Below is a small trained network, with its code and all its weights. Each question gives an input and a class and asks what happens when units are switched off, that is, made to give their printed mean instead of their output.

import numpy as np


def w(rows, s, z=0):
    codes = np.array(rows[::2]) - 128.0
    scale = np.full(codes.shape[1], s)
    scale[-1] = z or s
    return codes * scale


def norm(h):
    return h / np.sqrt((h * h).mean(-1, keepdims=True) + 1e-5)


def f(y):
    return y / 2 * (1 + np.tanh(0.7978845608 * (y + 0.044715 * y**3)))


def log_softmax(a):
    a = a - a.max(-1, keepdims=True)
    return a - np.log(np.exp(a).sum(-1, keepdims=True))


def net(x, mask):
    res = np.array(x, float).reshape(1, 2) / 4 @ E
    u = 0
    for l in range(3):
        y = f(norm(res) @ A[l][:, :-1].T + A[l][:, -1])
        res = res + np.where(mask[u : u + 9], y, B[l][:, -1]) @ B[l][:, :-1]
        u += 9
    return log_softmax(norm(res)[-1] @ U[:, :-1].T + U[:, -1])


A, B = {}, {}
E = w([
[59,63,132,198,133,184,61,27,164,144,128],'x0',
[112,196,66,118,196,65,150,16,119,73,255],'x1',
],0.0061)
A[0] = w([
[94,31,194,129,187,115,93,123,84,72,165,166],'0.n0',
[149,174,74,119,181,85,64,99,93,69,83,233],'0.n1',
[123,95,131,95,176,196,169,109,136,74,43,149],'0.n2',
[131,216,116,170,119,155,166,150,220,55,133,5],'0.n3',
[117,136,149,184,123,113,230,141,101,3,83,69],'0.n4',
[140,61,149,68,141,92,116,74,120,148,200,104],'0.n5',
[200,132,111,32,107,178,140,130,116,174,136,106],'0.n6',
[117,114,165,84,99,134,163,61,32,98,45,141],'0.n7',
[147,74,97,87,100,158,166,140,200,172,125,157],'0.n8',
],0.0056,0.0022)
B[0] = w([
[182,152,129,137,149,72,175,140,172,125,91,214],'0.n0',
[137,52,86,171,92,182,205,172,145,149,98,252],'0.n1',
[118,126,74,102,154,165,207,92,148,45,205,193],'0.n2',
[103,200,145,156,127,213,54,107,69,76,61,108],'0.n3',
[81,167,145,65,77,136,85,2,236,188,59,142],'0.n4',
[66,201,89,206,159,180,196,195,139,122,121,198],'0.n5',
[166,86,81,231,158,73,145,96,135,208,172,205],'0.n6',
[112,119,111,113,145,145,163,91,90,151,82,155],'0.n7',
[159,188,65,130,78,158,169,27,184,173,222,208],'0.n8',
],0.0063,0.0023)
A[1] = w([
[12,74,143,210,120,168,58,87,89,155,81,88],'1.n0',
[117,57,183,132,53,172,69,178,95,127,91,142],'1.n1',
[130,176,83,109,138,55,133,158,91,119,124,2],'1.n2',
[73,103,143,152,130,80,194,97,175,163,74,171],'1.n3',
[185,71,135,145,78,105,211,132,213,153,97,145],'1.n4',
[99,191,111,105,122,196,150,94,138,119,81,173],'1.n5',
[227,126,146,74,18,160,102,254,108,209,87,106],'1.n6',
[184,170,150,23,37,99,174,142,70,185,152,173],'1.n7',
[164,157,234,57,95,35,157,191,68,119,113,54],'1.n8',
],0.0066,0.0031)
B[1] = w([
[103,139,150,73,127,46,53,118,147,114,96,182],'1.n0',
[124,117,41,191,99,156,154,99,126,100,219,171],'1.n1',
[67,28,108,158,177,95,106,110,178,108,124,143],'1.n2',
[185,141,179,80,88,159,127,129,134,175,127,180],'1.n3',
[124,174,156,135,155,165,192,154,129,150,90,236],'1.n4',
[148,162,147,120,133,129,99,162,102,154,131,148],'1.n5',
[93,74,110,172,89,79,156,118,88,63,210,254],'1.n6',
[146,152,139,104,144,171,39,105,158,143,82,221],'1.n7',
[118,224,200,67,255,107,92,70,153,105,62,166],'1.n8',
],0.0086,0.0096)
A[2] = w([
[68,91,132,120,126,191,92,90,98,194,160,91],'2.n0',
[111,153,139,172,159,69,154,151,58,120,80,114],'2.n1',
[92,88,117,67,99,110,12,58,222,190,103,4],'2.n2',
[141,162,165,62,166,92,103,158,166,49,93,98],'2.n3',
[84,129,2,142,132,60,203,117,71,144,163,71],'2.n4',
[208,128,174,143,131,116,128,168,95,173,99,58],'2.n5',
[127,98,96,187,79,131,128,186,144,99,177,71],'2.n6',
[185,142,137,183,71,160,161,134,70,104,51,92],'2.n7',
[110,85,1,125,98,115,160,164,115,35,193,150],'2.n8',
],0.0081,0.0027)
B[2] = w([
[155,254,76,65,198,116,81,219,111,121,83,138],'2.n0',
[73,129,132,61,185,106,43,114,159,133,53,144],'2.n1',
[157,140,235,126,236,43,53,91,169,11,16,247],'2.n2',
[139,141,180,187,87,96,31,70,181,70,98,215],'2.n3',
[124,25,122,189,38,207,186,126,55,123,201,226],'2.n4',
[116,160,10,51,207,208,163,126,146,167,148,137],'2.n5',
[105,124,83,184,118,142,196,71,54,86,214,184],'2.n6',
[127,129,87,93,171,127,117,154,197,193,94,158],'2.n7',
[100,77,64,178,117,152,254,179,84,187,245,254],'2.n8',
],0.0069,0.0077)
U = w([
[159,219,208,113,220,61,5,37,200,2,38,253],'0',
[98,79,77,189,48,195,227,110,76,69,229,244],'1',
[202,241,95,3,202,230,166,202,206,230,32,139],'2',
[152,84,129,1,76,77,14,211,21,185,95,2],'3',
],0.0078,0.0044)

Each question gives the input, the list of numbers given to net, and the class t.
The units are the neurons (one row each of A and B). Each row of codes is followed by its name. A weight is (code - 128) times the scale printed after its matrix; where a second scale follows, it is the last column's (A, B and U).
mask holds one flag per neuron, layer by layer. A switched-off neuron (its flag False) gives its mean, the last column of its row in B, instead of its output. The means were averaged over made-up inputs and are rounded, as every weight is.
A unit's drop is (log p(t) with every unit on - log p(t) with that unit switched off) / (log p(t) with every unit on - log p(t) with every unit switched off).
unit that matters most: the unit with the biggest drop
top k neurons: the k neurons with the biggest drops, biggest first
k most important neurons of layer l: the k neurons of layer l with the biggest drops, biggest first
drop of u: that unit's drop, to one decimal
input [1,-1], class 2: unit that matters most	1.n6
input [8,-8], class 0: top 3 neurons	1.n0; 1.n6; 2.n2
input [0,3], class 2: top 4 neurons	0.n1; 1.n6; 1.n1; 0.n2
input [6,-5], class 0: top 2 neurons	1.n0; 1.n6
input [-3,-3], class 2: 2 most important neurons of layer 0	0.n6; 0.n8
input [-2,2], class 2: 2 most important neurons of layer 0	0.n1; 0.n4
input [-6,-6], class 0: top 4 neurons	1.n8; 0.n1; 1.n7; 1.n4
input [3,-2], class 2: top 2 neurons	0.n0; 1.n6
input [4,-4], class 0: top 3 neurons	1.n6; 0.n2; 0.n1
input [-7,-6], class 0: top 2 neurons	1.n8; 1.n7
input [0,-1], class 2: 2 most important neurons of layer 1	1.n6; 1.n0
input [4,-2], class 0: top 2 neurons	1.n0; 0.n1
input [5,-4], class 0: top 2 neurons	1.n6; 1.n0
input [-2,-2], class 2: unit that matters most	0.n6
input [0,2], class 2: top 2 neurons	1.n6; 0.n1
input [-8,-4], class 0: drop of 1.n8	3.7
input [1,2], class 2: drop of 1.n6	0.9
input [-1,0], class 2: drop of 2.n7	0.0
